Here is a tiny trained network, its code and every weight. The questions are about switching its units off for an input and a target symbol, where a switched-off unit gives its printed mean instead of its output.

import numpy as np


def w(rows, s, z=0):
    codes = np.array(rows[::2]) - 128.0
    scale = np.full(codes.shape[1], s)
    scale[-1] = z or s
    return codes * scale


def norm(h):
    return h / np.sqrt((h * h).mean(-1, keepdims=True) + 1e-5)


def f(y):
    return y / 2 * (1 + np.tanh(0.7978845608 * (y + 0.044715 * y**3)))


def softmax(a):
    e = np.exp(a - a.max(-1, keepdims=True))
    return e / e.sum(-1, keepdims=True)


def log_softmax(a):
    a = a - a.max(-1, keepdims=True)
    return a - np.log(np.exp(a).sum(-1, keepdims=True))


def net(x, mask):
    ids = ['ΘΛΞΣγδεζημπτφψ'.index(c) for c in x.split()]
    T = len(ids)
    res = E[ids] + P[:T]
    r = norm(res)
    for j in range(3):
        rows = slice(2 * j, 2 * j + 2)
        q, k, v = (r @ M[0][rows].T for M in (Q, K, V))
        z = softmax(np.where(np.tri(T) > 0, q @ k.T / 2**0.5, -1e9)) @ v
        o = O[0][rows]
        res = res + np.where(mask[j], z, o[:, -1]) @ o[:, :-1]
    y = f(norm(res) @ A[0][:, :-1].T + A[0][:, -1])
    res = res + np.where(mask[3:19], y, B[0][:, -1]) @ B[0][:, :-1]
    return log_softmax(norm(res)[-1] @ U[:, :-1].T + U[:, -1])


Q, K, V, O, A, B = {}, {}, {}, {}, {}, {}
E = w([
[127,104,178,251],'Θ',
[108,53,142,65],'Λ',
[176,109,114,145],'Ξ',
[150,180,168,183],'Σ',
[150,57,149,226],'γ',
[138,110,124,191],'δ',
[144,188,171,174],'ε',
[158,185,163,176],'ζ',
[113,121,59,138],'η',
[159,177,213,222],'μ',
[157,50,152,219],'π',
[138,201,177,166],'τ',
[139,195,174,168],'φ',
[116,108,179,232],'ψ',
],0.013)
P = w([
[179,175,98,252],'0',
[126,216,136,218],'1',
[92,207,150,191],'2',
[69,195,156,172],'3',
[53,184,161,156],'4',
[42,175,160,143],'5',
[31,168,164,131],'6',
[22,160,164,121],'7',
[8,152,161,115],'8',
[4,154,156,109],'9',
],0.0039)
Q[0] = w([
[42,151,25,133],'head 1',
[175,87,19,138],'head 1',
[121,102,116,180],'head 2',
[94,129,99,232],'head 2',
[99,254,87,243],'head 3',
[238,164,156,204],'head 3',
],0.0086)
K[0] = w([
[107,132,170,195],'head 1',
[201,134,145,126],'head 1',
[104,167,5,177],'head 2',
[102,138,51,125],'head 2',
[97,156,125,194],'head 3',
[189,126,164,180],'head 3',
],0.011)
V[0] = w([
[139,120,194,115],'head 1',
[121,130,198,123],'head 1',
[73,166,34,61],'head 2',
[187,121,253,2],'head 2',
[185,133,164,159],'head 3',
[81,182,35,172],'head 3',
],0.0088)
O[0] = w([
[197,186,85,98,124],'head 1',
[210,125,202,153,130],'head 1',
[65,68,218,129,73],'head 2',
[126,142,57,204,7],'head 2',
[3,149,62,110,167],'head 3',
[151,99,128,68,157],'head 3',
],0.0052,0.014)
A[0] = w([
[133,109,66,95,73],'neuron 1',
[168,127,93,177,159],'neuron 2',
[99,115,141,79,123],'neuron 3',
[133,160,197,171,2],'neuron 4',
[90,126,120,77,214],'neuron 5',
[232,123,134,66,165],'neuron 6',
[181,112,137,85,127],'neuron 7',
[122,157,114,151,38],'neuron 8',
[169,57,138,151,217],'neuron 9',
[92,96,117,244,165],'neuron 10',
[112,126,155,99,124],'neuron 11',
[90,206,98,182,159],'neuron 12',
[121,167,198,162,28],'neuron 13',
[109,147,79,162,52],'neuron 14',
[115,145,146,210,137],'neuron 15',
[185,101,127,210,193],'neuron 16',
],0.011,0.0023)
B[0] = w([
[117,22,104,133,129],'neuron 1',
[119,224,244,155,159],'neuron 2',
[113,173,99,196,176],'neuron 3',
[132,100,85,93,183],'neuron 4',
[121,63,83,182,195],'neuron 5',
[125,198,203,91,169],'neuron 6',
[111,122,179,138,140],'neuron 7',
[152,101,142,113,135],'neuron 8',
[80,171,135,3,152],'neuron 9',
[139,224,163,74,194],'neuron 10',
[169,184,130,178,166],'neuron 11',
[110,91,150,65,253],'neuron 12',
[64,83,118,121,200],'neuron 13',
[156,150,162,149,137],'neuron 14',
[186,137,105,51,197],'neuron 15',
[41,224,135,67,180],'neuron 16',
],0.0053,0.0052)
U = w([
[168,137,121,147,97],'Θ',
[151,137,113,138,79],'Λ',
[125,159,50,232,254],'Ξ',
[142,137,111,142,84],'Σ',
[165,235,214,85,159],'γ',
[119,99,183,174,112],'δ',
[165,74,132,7,150],'ε',
[119,150,117,144,71],'ζ',
[49,46,71,111,173],'η',
[172,119,157,164,114],'μ',
[131,121,138,144,88],'π',
[113,137,122,143,91],'τ',
[91,142,115,144,78],'φ',
[112,110,201,178,113],'ψ',
],0.012,0.0082)

Each question gives the input, a string of symbols that net reads in full, and the target symbol t.
The units are the heads (2 rows each of Q, K, V and O) and the neurons (one row each of A and B). Each row of codes is followed by its name. A weight is (code - 128) times the scale printed after its matrix; where a second scale follows, it is the last column's (O, A, B and U).
mask holds one flag per unit, heads first, then neurons. A switched-off unit (its flag False) gives its mean, the last column of its rows in O or B, instead of its output. The means were averaged over made-up inputs and are rounded, as every weight is.
A unit's drop is (log p(t) with every unit on - log p(t) with that unit switched off) / (log p(t) with every unit on - log p(t) with every unit switched off).
most important unit: the unit with the biggest drop
top k neurons: the k neurons with the biggest drops, biggest first
which heads matter: for each layer, one digit per head in row order, 1 if its drop is at least 0.15 and else 0, layers parted by /
drop when u is switched off: that unit's drop, to one decimal
input δ δ Ξ μ δ δ, target Ξ: which heads matter -> 001
input δ Σ ψ Ξ ψ Σ Ξ η δ Σ, target η: which heads matter -> 000
input ζ δ μ ζ Λ δ Ξ Ξ δ, target η: which heads matter -> 010
input Ξ Ξ η, target η: most important unit -> head 1
input ψ δ δ δ δ Ξ Ξ Ξ, target η: which heads matter -> 111
input ψ δ δ ε δ δ Λ δ Ξ, target γ: top 2 neurons -> neuron 6; neuron 12
input ψ δ δ Λ, target γ: which heads matter -> 001
input Ξ Λ Σ δ Θ δ, target ε: which heads matter -> 010
input Λ ε ε η Λ, target η: which heads matter -> 010
input Λ δ δ ψ ψ δ δ δ δ δ, target Ξ: which heads matter -> 000
input Ξ ψ Ξ δ δ δ Ξ, target η: which heads matter -> 111
input φ δ Ξ ε δ, target ε: drop when head 2 is switched off -> 0.7
input Ξ φ δ δ ψ Σ π, target γ: drop when neuron 10 is switched off -> 0.1
input Λ Λ δ Λ ε ε Ξ Λ γ, target γ: drop when neuron 7 is switched off -> 0.0
input δ δ η, target η: drop when neuron 2 is switched off -> 0.2
input ψ δ π δ Ξ δ, target η: most important unit -> neuron 12
